Here is a tiny trained network, its code and every weight. The questions are about switching its units off for an input and a target symbol, where a switched-off unit gives its printed mean instead of its output.

import numpy as np


def w(rows, s, z=0):
    codes = np.array(rows[::2]) - 128.0
    scale = np.full(codes.shape[1], s)
    scale[-1] = z or s
    return codes * scale


def norm(h):
    return h / np.sqrt((h * h).mean(-1, keepdims=True) + 1e-5)


def f(y):
    return y / 2 * (1 + np.tanh(0.7978845608 * (y + 0.044715 * y**3)))


def softmax(a):
    e = np.exp(a - a.max(-1, keepdims=True))
    return e / e.sum(-1, keepdims=True)


def log_softmax(a):
    a = a - a.max(-1, keepdims=True)
    return a - np.log(np.exp(a).sum(-1, keepdims=True))


def net(x, mask):
    ids = ['γζημσφψω'.index(c) for c in x.split()]
    T = len(ids)
    res = E[ids] + P[:T]
    q, k, v = (norm(res) @ M[0].T for M in (Q, K, V))
    z = softmax(np.where(np.tri(T) > 0, q @ k.T / 3**0.5, -1e9)) @ v
    res = res + np.where(mask[0], z, O[0][:, -1]) @ O[0][:, :-1]
    y = f(norm(res) @ A[0][:, :-1].T + A[0][:, -1])
    res = res + np.where(mask[1:13], y, B[0][:, -1]) @ B[0][:, :-1]
    return log_softmax(norm(res)[-1] @ U[:, :-1].T + U[:, -1])


Q, K, V, O, A, B = {}, {}, {}, {}, {}, {}
E = w([
[183,179,149,144,178,75,147,35,131],'γ',
[112,124,177,157,180,52,103,128,200],'ζ',
[92,110,145,102,172,149,142,5,120],'η',
[153,115,117,243,85,129,139,130,71],'μ',
[120,66,117,197,131,59,100,106,143],'σ',
[132,120,175,128,201,130,144,171,27],'φ',
[76,166,195,191,124,156,137,87,192],'ψ',
[44,109,176,193,167,108,121,76,123],'ω',
],0.02)
P = w([
[69,147,54,150,198,65,130,156,137],'0',
[73,109,60,103,154,70,152,183,145],'1',
[109,118,78,152,178,106,170,154,126],'2',
[134,144,122,146,130,124,2,157,102],'3',
[109,104,166,98,71,68,158,173,100],'4',
[186,73,152,158,164,168,133,161,119],'5',
[110,80,131,159,144,53,49,70,122],'6',
[133,91,140,196,92,50,133,62,106],'7',
],0.0095)
Q[0] = w([
[90,174,63,112,122,120,146,150,133],'head 1',
[129,104,53,184,229,163,236,151,179],'head 1',
[117,88,192,95,57,61,255,129,124],'head 1',
],0.014)
K[0] = w([
[110,137,66,137,144,128,142,110,160],'head 1',
[117,186,58,140,168,168,9,134,123],'head 1',
[196,58,149,209,239,202,144,117,165],'head 1',
],0.014)
V[0] = w([
[115,120,168,63,223,137,146,223,5],'head 1',
[151,105,142,139,153,76,88,207,130],'head 1',
[166,82,69,100,157,60,94,102,62],'head 1',
],0.025)
O[0] = w([
[179,156,188,251,91,108,248,29,213,255],'head 1',
[96,213,150,155,63,62,141,80,107,193],'head 1',
[109,38,189,118,93,60,198,109,105,207],'head 1',
],0.015,0.014)
A[0] = w([
[63,98,180,175,102,167,136,139,150,5],'neuron 1',
[131,133,164,133,102,102,170,108,175,184],'neuron 2',
[112,197,67,75,194,183,29,203,67,81],'neuron 3',
[213,108,135,187,147,162,119,125,208,2],'neuron 4',
[154,188,70,149,106,145,164,91,178,130],'neuron 5',
[99,155,195,120,78,210,128,149,182,193],'neuron 6',
[252,123,135,81,134,71,144,97,116,80],'neuron 7',
[144,164,174,85,199,95,116,223,118,238],'neuron 8',
[194,185,57,176,189,145,136,144,148,109],'neuron 9',
[103,146,96,132,111,160,188,198,56,98],'neuron 10',
[110,169,125,57,148,128,119,139,83,173],'neuron 11',
[61,165,169,153,193,137,163,190,116,158],'neuron 12',
],0.023,0.004)
B[0] = w([
[92,118,75,177,160,128,135,140,181,176],'neuron 1',
[172,138,90,65,131,164,85,155,90,249],'neuron 2',
[25,152,107,139,38,177,45,3,240,219],'neuron 3',
[62,26,165,85,178,168,199,93,154,178],'neuron 4',
[112,166,201,187,126,94,44,166,113,189],'neuron 5',
[115,138,53,140,86,106,131,126,131,146],'neuron 6',
[86,119,71,183,142,115,129,140,184,170],'neuron 7',
[131,245,117,142,97,111,128,90,114,181],'neuron 8',
[142,115,101,143,82,117,164,50,166,153],'neuron 9',
[188,137,91,199,120,178,74,120,123,144],'neuron 10',
[150,78,111,141,182,189,156,140,200,176],'neuron 11',
[137,105,179,131,129,101,56,159,150,156],'neuron 12',
],0.028,0.02)
U = w([
[137,134,2,149,198,91,140,157,204,30],'γ',
[127,225,188,75,187,143,99,174,94,230],'ζ',
[132,92,149,48,196,195,147,169,134,253],'η',
[225,116,77,158,157,154,52,162,128,123],'μ',
[80,83,90,103,100,61,113,142,89,137],'σ',
[172,110,190,168,146,96,143,102,161,122],'φ',
[56,138,109,118,104,184,69,91,171,120],'ψ',
[57,112,177,180,245,130,34,204,163,38],'ω',
],0.0072,0.0054)

Each question gives the input, a string of symbols that net reads in full, and the target symbol t.
The units are the heads (3 rows each of Q, K, V and O) and the neurons (one row each of A and B). Each row of codes is followed by its name. A weight is (code - 128) times the scale printed after its matrix; where a second scale follows, it is the last column's (O, A, B and U).
mask holds one flag per unit, heads first, then neurons. A switched-off unit (its flag False) gives its mean, the last column of its rows in O or B, instead of its output. The means were averaged over made-up inputs and are rounded, as every weight is.
A unit's drop is (log p(t) with every unit on - log p(t) with that unit switched off) / (log p(t) with every unit on - log p(t) with every unit switched off).
The circuit of an input: a set's keep is (log p(t) with only the set's units on - log p(t) with every unit switched off) / (log p(t) with every unit on - log p(t) with every unit switched off). Starting from the 12 units with the biggest drops (on a tie, the unit counted first), units are removed one at a time, each time the one whose removal leaves the highest keep (on an exact tie, the one counted first), for as long as the keep stays at least 0.8.
units of the circuit, in order: the units of the circuit, biggest drop first
unit that matters most: the unit with the biggest drop
top k neurons: the k neurons with the biggest drops, biggest first
input φ η ψ ψ ω η ω μ, target η: top 2 neurons => [neuron 4; neuron 3]
input γ η φ, target γ: units of the circuit, in order => [neuron 7; neuron 3]
input μ σ μ ω μ μ σ, target σ: top 4 neurons => [neuron 3; neuron 2; neuron 5; neuron 4]
input ζ μ ω μ, target μ: units of the circuit, in order => [head 1; neuron 3; neuron 10]
input ψ σ ω φ ψ ω, target φ: top neuron => [neuron 3]
input ω ω η ζ φ, target η: top 4 neurons => [neuron 4; neuron 3; neuron 2; neuron 8]
input ζ ψ ω φ ω σ ζ, target ω: top 2 neurons => [neuron 3; neuron 5]
input ζ μ μ φ, target μ: units of the circuit, in order => [neuron 3; neuron 2]
input φ ω ω φ ω, target φ: units of the circuit, in order => [head 1; neuron 3]
input ψ σ η μ φ σ, target μ: top 3 neurons => [neuron 3; neuron 2; neuron 4]
input φ σ η ζ, target σ: units of the circuit, in order => [head 1; neuron 3; neuron 11; neuron 2]
input η μ μ μ ω, target ω: units of the circuit, in order => [head 1; neuron 3]
input σ μ μ, target μ: units of the circuit, in order => [neuron 10; head 1; neuron 3]
input ω ψ ζ φ ζ ω ω, target ζ: units of the circuit, in order => [head 1; neuron 3; neuron 7; neuron 2]
input ω ω ω ω ω φ γ, target ω: top 2 neurons => [neuron 5; neuron 3]
input φ η ψ η φ γ μ, target φ: units of the circuit, in order => [head 1]
input μ φ γ μ η ψ, target μ: units of the circuit, in order => [neuron 3; neuron 2]
input σ ψ σ ω ψ ζ ω φ, target ζ: units of the circuit, in order => [neuron 3; neuron 2; neuron 11; neuron 10]
input φ η σ η σ γ, target η: units of the circuit, in order => [neuron 4; neuron 3; neuron 2]
input φ γ ω γ, target γ: top 3 neurons => [neuron 7; neuron 3; neuron 2]
input μ μ ω η η σ η, target η: top 2 neurons => [neuron 3; neuron 5]
input φ γ μ ω, target γ: top 2 neurons => [neuron 1; neuron 3]
input γ σ φ η, target σ: units of the circuit, in order => [head 1; neuron 3; neuron 11]
input ζ ω ω ω ω φ, target ω: top 2 neurons => [neuron 5; neuron 3]
input γ γ γ φ, target γ: unit that matters most => neuron 7
input γ η ζ ζ, target ζ: top 2 neurons => [neuron 8; neuron 3]
